How the objects are linked:
j684: &>j123, ^>j641, +>j101
j641: &>j537, ^>j684, +>j334
j278: &>j103, ^>j631, +>j918
j425: &>j885, ^>j955, +>j850
j702: &>j23, ^>j439, +>j87
j123: &>j167, ^>j334, +>j684
j167: &>j587, ^>j779, +>j123
j36: &>j815, ^>j664, +>j537
j271: &>j677, ^>j162, +>j952
j389: &>j162, ^>j677, +>j72
j439: &>j850, ^>j702, +>j455
j87: &>j702, ^>j850, +>j955
j474: &>j817, ^>j729, +>j957
j253: &>j952, ^>j617, +>j587
j449: &>j455, ^>j319, +>j103
j101: &>j684, ^>j537, +>j664
j23: &>j319, ^>j455, +>j702
j869: &>j588, ^>j918, +>j631
j753: &>j318, ^>j932, +>j563
j817: &>j918, ^>j588, +>j474
j105: &>j664, ^>j815, +>j196
j677: &>j957, ^>j389, +>j271
j779: &>j334, ^>j167, +>j523
j319: &>j661, ^>j449, +>j23
j563: &>j753, ^>j196, +>j815
j196: &>j105, ^>j563, +>j932
j932: &>j196, ^>j753, +>j885
j617: &>j523, ^>j253, +>j114
j918: &>j278, ^>j869, +>j817
j588: &>j729, ^>j817, +>j869
j955: &>j87, ^>j425, +>j318
j729: &>j72, ^>j474, +>j588
j334: &>j641, ^>j123, +>j779
j523: &>j779, ^>j587, +>j617
j455: &>j439, ^>j23, +>j449
j952: &>j271, ^>j114, +>j253
j162: &>j114, ^>j271, +>j389
j72: &>j389, ^>j957, +>j729
j661: &>j631, ^>j103, +>j319
j537: &>j36, ^>j101, +>j641
j664: &>j101, ^>j36, +>j105
j815: &>j563, ^>j105, +>j36
j631: &>j869, ^>j278, +>j661
j850: &>j425, ^>j87, +>j439
j587: &>j253, ^>j523, +>j167
j318: &>j955, ^>j885, +>j753
j114: &>j617, ^>j952, +>j162
j885: &>j932, ^>j318, +>j425
j103: &>j449, ^>j661, +>j278
j957: &>j474, ^>j72, +>j677

The rows follow the links: the fewer symbols apart two objects are, the more alike their rows tend to be.

Each row is also shifted at random along 2 hidden directions that mean nothing.

Known rows, each with its object:
[ 185  -47   63  -35   -6   64   -2  -52   62   79 -116   -9 -150  -48   10  -54  -33   38  -58   -9  -98  118   92    6  -39   11  -23   51   51  -33    0   55   15  -76    1   -7  -80  -31  -20  -79   57   13   89]; object j684
[-218   67   56   16   27    7   49 -153  112  -48  -74   46  -70  112  -10  -26   83   16   98   12   16  139  -39  -39   93    6   97   85   84  106  -83   22  -56  -97  106   18  -43  -15  -30    1   57 -104   22]; object j196
[-125   -3    2  -59  -31   -5   14   82  -73   53  -69   45    0   -3   72   48   47  -69 -113   38 -121  -73   33   -9  -80    7  -90  109   56  -24  -22  -33   10   71    9  -94   49   72   30    7   60   63   32]; object j918
[-302   74  -34   42   76  -68  -38   23  -89  -48  106   14  114   20  -36  -49   -2  -19  111  -36  134 -116  -46   14  119  -22   18 -104  -64  136  -30   54 -110   66   63   64   18  -22  -86  143  -44  -25   -2]; object j885
[-108  -34   46  -17    0   31  -39  -62  -44   15   13  -52   54  -59 -120 -138 -127  -45   25  -22 -111   23   67  -51   15   48   52  -10   99  -52  -49   90   -9  -66  -53  -52  -32  -64  -81   38  -12   71  -26]; object j523
[  49  -86  -13   62  -24  117  -17  -93  169  -26  -13  -60  -88  -50  -29    9 -100  130   56   -3   16  129   -9  -14   -5  -65   65   18  -45 -134  108   87   20 -163  -90   25 -143 -143   18 -138  -96   10  -76]; object j587
[ 194   34   23   17  -13  -22  -22   59  -56  -46   80   35   78   -6   26   28  -17   85  -10   12  141  -77  -31   -9  -26  -60  -14 -129 -155   27   55  -41   24   95  -23  109   17  -13   43    6 -110    7  -94]; object j952
[-117 -123 -104    9  -30   27  -21  -98  205   -5   -5 -150  -41  -98  -70   46  -50  -13   77  -14 -119  170  -35  -36   16   -5  126  164  134 -185    7  125   71 -292 -175 -180 -114  -98   88 -136  -27   46  -33]; object j449
[ 162   24   47  -20   13  -30  -80   93 -228    4   97  -24  148 -116 -101 -197 -143 -128  -64  -21  -37 -200  124   11    5   55  -31 -178   14   18  -15   43  -61  208   20   33   52   -7 -138  144   15   97   19]; object j779
[ -28    3  -53   51   64  -93  -28   22  -78  -53  144  -39  111  -40  -95  -29  -70  -37   96  -43   72 -112  -48   -7  107   -5   71 -155  -39   -2  -17   40  -25   30  -67    5    4   25  -33   79  -76   38  -23]; object j850
[-320   44   14    7   71   69  -26  -11  -15  106  -81   89  -93   14  -20  -59  -29   18  -48   -7  -57  -27   73   43   33    0  -71   53   26  121   32   62 -130   48  101   24  -68  -53 -142   54   84   10  101]; object j664
[-151   19  -96   67   69  -25  -54   46  -49  -23  108   75  148 -109 -129  -71 -177    8   79  -33   69 -128  -15   42   82  -56   -2  -50  -53   95   79  125 -138  108   48   84  -40 -123 -152   80  -67    6   49]; object j641
[   0   -5   72  -77    6  -45   30  -32  -30   22  -36 -105  -88  115   57    8   79  -87   -5  -16 -130   44   41  -19  -20  106   38   21   96  -75 -160  -20   89  -90    6 -128   35  131   41   -1   74   10   50]; object j162
[ -36  -35  -28    6    5   21  -27  -90  105  -82   22  -33   79  -99 -145  -88 -154   18   96  -24    9   53  -19  -14   63   -5   91   44   60  -30   30  123  -61 -105  -12   16  -80 -151  -80    4  -72   18  -18]; object j334
[-287    2  -33   22  -54   57   43  -82  182  -91  -57   65  -18   94   66  104  167   61   38   70   75  138 -128  -14   -7  -59   29  173  -11   20   54  -50   41 -118   49   25    0  -41  107 -105  -26  -71 -102]; object j957
[  87   -8 -105   21  -34  -85  -37   62  -13  -42   76   64  159  -60    3   49   13  -31   12   61  109 -102  -73   16   -5  -68  -48   23  -60  -13   76  -36  -13   91  -66   38   62  -47   28  -23  -75    2  -71]; object j631
[-272  -24  -11   33   23  140   12 -156  171   74 -174    2 -187  -18  -14  -25  -54   91    2  -39  -90  176   29   17  -17    1   41  198   99   10   44  137  -48 -179   25  -35 -132 -123  -31  -98   64  -58   78]; object j101
[  45  -14  -98   21  -21 -123    7    4   80  -88   31   27   88  -22   23  150   65   14   90   34  107  -16  -91  -15   41  -70   40   82    0    0   49  -47   40  -52  -35  -17   53  -52   75  -53  -78  -44  -51]; object j869

Start, symbols taken left to right, then the object you end at.
Answer with the object's name.
[ 279    1  -37  -12  -22 -199   78   69  -34  -41   27   23  104   71   84  149  137  -99   15    4   86  -51  -71  -44   57    1  -13  -19  -14   30  -68 -100   50   78   13    7  147  101   91    7   12  -50   25]
^ & &: j278
[ 169   30  102  -65   -9  -16  -18   48 -216   26   26  -94   52  -22  -48 -127  -51 -117 -107  -34  -95 -145  115  -28  -34  128  -26 -155   32  -37 -123   -7   13  135   16  -67   75  114  -49  114   84   90   69]
& +: j617
[  36  -72  -34  -53  -52  -47  -23   42  -22   36  -33  -77   -9  -78  -13   32  -33  -64  -33  -28 -157  -12   61  -16  -68   15  -40   78   76  -96  -17    6   61  -49  -97 -159    2   37   27  -32   23   81   29]
^ + &: j661
[ 532  -31   75    4  -68   10   53 -108  120  -98    4  -63  -43   18    6   57   42   85   27   66   42  125  -12  -34  -42    2   65  -34  -82 -116   24  -46  107  -90  -69   11   -6  -14  101  -81  -53  -35 -106]
^ ^ &: j952
[   5   11   75  -64    3   -9   -2  -39  -59   29  -38  -93  -71   48   -9  -48   22  -92   -6  -26 -114   56   59  -53   -2  103   56  -10   75  -92 -142   26   54  -66   -6 -106   22  101   -1   35   96   64   33]
^ & &: j677
[  72    0  -17  -10    3 -156   88  -17   34   30  -36  -42  -42  120  121  107  186  -44   27   -3  -11   65  -29    2   29   53   50   32   54    3 -139 -105   56 -105   30  -86   47  138   94   13   75  -27   36]
& ^: j677
[-266  -29  -13  -20  -79   16   33  -56  142   12  -97   24  -81   90   78   97  143  -28  -31   24  -82  108  -29  -27  -41  -11    5  230   48  -13   10  -55   42  -90  -25  -63   12   -3   64 -114   31   -9  -49]
+ ^: j729
[ -23   33  115  -30  -26   26   80 -160  124  -38 -139   24 -132  128   32  -29  111   32   56   -6  -36  194  -17  -17   51   65   92  108  129   65  -94   36   -5 -181  112   11  -26  -37   13  -59  119 -140   38]
^ ^ ^ +: j36
[  77  -49    0   43   16  100  -37   43   -2   25    9   -1  -76 -115  -19  -47 -152   83  -41  -14  -35  -48   64   29  -51  -37  -40  -48  -63  -21   98   80  -31   43  -39   16  -88  -71  -34  -15  -15   54   24]
& &: j253
[  17   35   38  -46  -60  -14   86  -50   86  -32  -72   57  -37   89  104   87  185   -5  -60   89  -17   48  -46  -24  -57   51   19  123   37   -4  -33  -95   78  -18   27    1   81   74  115  -61   28  -58  -44]
& ^: j588
[ -13  -64  -93   41  -64  -11  -62   49   43  -68   90   25  126 -124  -59   11  -29   13   -6   56   49  -30  -63  -10  -11  -78   -5   79  -35  -51  128  -29   10   16  -56   12   24  -71   36  -37 -111   21  -95]
+ + ^: j455
[-100   54   33   19   33  -57   47  -93   26  -73  -11   35   24  123  -10  -53   53   10   81  -11   81   47  -65  -25   89   35   63  -31   26   88 -101    8  -74  -46   99   76   13    3  -35   63    6  -80   -1]
^ + ^: j196
[-215    3 -100   50   16 -122   52   27   68  -20    3   42    8   46   45  119  133  -45   99  -57   40    7  -75   11   59  -34   45   87    2   50  -16  -51   11  -43   -8  -81   25   36   59   12  -19  -62   11]
& +: j729
[  23   31  -12   24  -26   12    7   74  -61  -53   96   67   97   29    5   20   55   46  -17   29  153 -118  -47    0  -16  -96  -62 -102 -180   75   86  -95  -23  146   16  138   66    5   16   11  -92  -18  -52]
& ^ ^: j677
[-121  -89 -117   48   23  -30  -69   16  -15   -3   92  -94   55 -117  -99    4  -92  -17   39  -54  -34  -38   14   29   12    3   43  -14   21  -85   12  111    0  -74 -117  -93  -21  -13  -26   43  -52  109  -21]
+ +: j103
